Questions about the table below.
1) Report the entry just right of the smallest entry.
2) Report the maximum.
3) Report the entry directly below the largest entry.
4) Report the bottom-right entry.
5) Report the fourth entry, reading row by row.
6) Report the bottom-left entry.
7) Report the fourth-last entry, reading row by row.
8) Report the 2nd entry on the main diagonal.
[[120, 120, 128, 120, 138, 129, 132, 117, 133, 156, 110, 115, 153, 111],
 [131, 136, 122, 130, 114, 138, 107, 143, 126, 138, 118, 100, 111, 114]]
1) 111
2) 156
3) 138
4) 114
5) 120
6) 131
7) 118
8) 136

Questions about the table below. Rows and columns are numbered from 1.
1) Report the entry directly above the smallest entry.
2) Report the entry in row 2 and column 2.
3) Report the top-left entry.
4) Report the entry in row 1 and column 3.
5) Report the bottom entry of the column that holds the largest entry.
6) Report the bottom-right entry.
136,136,146,134,147,142,127,131,141,140,121,139,125,115,124
130,130,120,130,121,135,127,122,114,117,128,149,117,125,127
125,122,147,125,126,123,138,130,127,111,140,118,142,133,124
128,123,132,131,134,127,130,137,125,134,141,118,140,137,133
129,125,140,129,127,135,124,132,134,123,145,109,132,132,148
119,125,134,125,157,121,116,153,115,122,137,140,142,148,128
138,127,128,128,128,121,146,144,100,117,131,133,135,144,110
124,127,111,131,115,134,134,120,124,127,119,138,115,117,140
133,134,132,136,139,143,137,128,141,148,112,151,125,105,108
130,130,122,129,112,123,135,118,121,117,119,113,115,120,147
1) 115
2) 130
3) 136
4) 146
5) 112
6) 147

[[128 128 109 129  98 126 131 108 125 120 121 111 109 118 155]
 [129 133 104 130 105 133 131 105 128 130 108 139 103 108 132]
 [130 134 103 130 105 133 132 105 128 131 106 142 103 106 129]
 [129 134 101 131 104 135 132 103 128 131 104 144 100 104 131]]
The fifth entry from the end, reading row by row is 104
The entry in the top-left corner: 128
Which number is the smallest entry? 98
Which number is the bottom entry of the column that holds the smallest entry? 104
Which number is the 4th entry in reading order? 129
Which number is the 4th-last entry, reading row by row? 144
The top entry of the column that holds the largest entry -> 155
Which number is the entry directly below the smallest entry? 105
Which number is the entry just left of 118? 109
The smallest entry in the last row is 100
Which number is the bottom-right entry? 131
Which number is the second entry on the main diagonal? 133
The entry just right of the smallest entry -> 126
Which number is the 3rd largest entry? 142
The bottom-left entry: 129
The entry just right of 125 -> 120
Which number is the second-last entry, reading row by row? 104

m =
[[120 139 119 113 117]
 [126 126 131 128 126]
 [121 137 121 117 121]
 [133 129 124 135 136]
 [136 134 135 140 117]
 [116 142 116 111 119]
 [118 136 123 120 123]
 [112 146 109 104 121]]
The top-left entry -> 120
The last entry, reading row by row -> 121
Find the entry just left of the largest entry.
Answer: 112
Find the 1st entry on the diagonal from the top-right corner.
Answer: 117
The largest entry in the first column is 136
Find the largest entry in the last row.
Answer: 146
The entry directly below 142: 136
The entry directly above 140 is 135
The entry just left of 111: 116
The minimum: 104
Find the 2nd entry, reading row by row.
Answer: 139
Find the smallest entry in the first row.
Answer: 113
The entry directly above 133 is 121
The entry just right of 111 -> 119
The entry just left of the smallest entry -> 109

Read these off the grid that follows. Counting starts at 1.
1) The entry directly below 128?
2) The entry just right of the largest entry?
3) The entry in the bottom-left corner?
4) The smallest entry?
5) The entry in the top-right corner?
6) The entry at row 2, column 1?
7) The entry in the top-left corner?
8) The entry just right of 134?
[[146 119 130 116 123]
 [128 119 106 130 132]
 [130 147 119 134 130]
 [132 131 140 140 124]]
1) 130
2) 119
3) 132
4) 106
5) 123
6) 128
7) 146
8) 130

Questions about the grid below. Rows and columns are numbered from 1.
1) Which number is the entry in row 1 and column 3?
2) Which number is the entry in row 3 and column 1?
3) Which number is the entry in the top-right corner?
4) Which number is the entry in row 2 and column 1?
5) Which number is the top entry of the column that holds the largest entry?
6) Which number is the entry at row 1, column 2?
7) Which number is the top-left entry?
8) Which number is the entry in the bottom-left corner?
132,135,121,141,125,140,121,122,131,138
133,135,127,135,121,130,122,122,126,136
133,138,129,146,127,146,127,124,130,135
116,123,127,111,132,114,132,135,133,124
133,143,113,140,129,139,120,120,142,133
131,143,113,146,123,142,115,115,139,133
121,118,143,118,129,119,140,133,113,117
132,144,111,149,120,145,112,115,139,131
115,120,142,117,135,120,145,138,122,119
138,135,115,145,140,134,116,116,141,131
134,119,108,133,124,118,114,113,141,114
135,140,117,142,121,136,114,108,135,137
1) 121
2) 133
3) 138
4) 133
5) 141
6) 135
7) 132
8) 135

a =
[[127 132 122 130]
 [125 124 119 125]
 [140 148 141 137]
 [123 136 124 132]
 [131 128 119 127]
 [126 122 131 122]
 [132 136 146 154]
 [125 125 126 125]
 [125 127 134 121]
 [113 131 135 118]
 [123 113 132 138]
 [126 140 131 143]]
Rows and columns are numbered from 1.
Find the entry in the top-left corner.
A: 127
Find the entry directly above the largest entry.
A: 122
The entry at row 2, column 1 -> 125
Find the entry at row 1, column 3.
A: 122
Find the bottom-right entry.
A: 143
Find the top entry of the column that holds the largest entry.
A: 130
The entry at row 2, column 3: 119
The entry directly below the largest entry is 125
Find the entry in row 1 and column 2.
A: 132
The entry at row 3, column 1: 140
Find the entry at row 2, column 2.
A: 124
Find the entry directly below 135.
A: 132
Find the entry just right of 146.
A: 154
Find the entry just left of the largest entry.
A: 146
Find the entry in the bottom-left corner.
A: 126
Find the entry just right of 148.
A: 141

data =
115  121  113  139  108  128  114  141  122  109
131  119  134  131  125  142  134  132  133  123
115  123  127  122  128  125  133  126  130  134
135  119  105  134  148  141  115  134  121  144
123  132  133  118  124  129  128  121  121  120
116  116  133  122  124  132  135  121  131  133
119  127  132  124  132  120  139  134  118  120
119  121  121  129  128  125  140  136  134  128
120  144  136  133  121  139  110  130  119  148
118  135  119  122  137  119  123  123  128  125
136  136  130  127  131  128  128  138  118  113
142  117  125  137  115  116  116  116  115  130
143  146  117  113  123  125  140  133  118  151
145  113  129  144  117  117  124  119  116  128
128  134  138  143  134  127  128  135  130  122
140  138  141  114  137  129  136  119  147  128
Rows and columns are numbered from 1.
Give the top-left entry.
115
The entry directly above the smallest entry is 127
The entry directly below the smallest entry -> 133
Give the entry in row 1 and column 2.
121
Give the entry in the top-right corner.
109
Give the bottom-left entry.
140
Give the entry directly below the largest entry.
128
Give the entry in row 3 and column 1.
115
Give the entry in row 2 and column 2.
119
The bottom-right entry is 128
Give the entry in row 2 and column 1.
131
Give the entry in row 1 and column 3.
113
Give the entry at row 2, column 3.
134
Give the entry just left of the smallest entry.
119
The bottom entry of the column that holds the smallest entry is 141

Questions about the matrix below. Indices start at 1.
1) What is the entry just right of 127?
2) What is the top-right entry?
3) What is the top-left entry?
4) What is the entry at row 2, column 2?
5) What is the entry just right of the smallest entry?
6) What is the entry in row 3 and column 1?
7) What is the entry in row 2 and column 1?
8) What is the entry at row 1, column 2?
[[142 148 132 117 124 129 117 144 137 128]
 [131 141 115 120 133 112 125 137 130 138]
 [135 125 154 132 129 127 130 121 115 156]
 [118 124 139 138 144 136 132 126 122 125]]
1) 130
2) 128
3) 142
4) 141
5) 125
6) 135
7) 131
8) 148

Read these off the row that follows.
1) What is the third smallest entry?
2) What is the first entry from the right?
3) What is the 3rd entry from the left?
4) What is the first entry from the left?
5) What is the second entry from the right?
[130 112 130 100 108 145 109 124 155 117 115 150 138 139 143 122]
1) 109
2) 122
3) 130
4) 130
5) 143

W = [117 154 155 128 155 126 123]
Which number is the median of all entries? 128
Which number is the 3rd entry from the right? 155
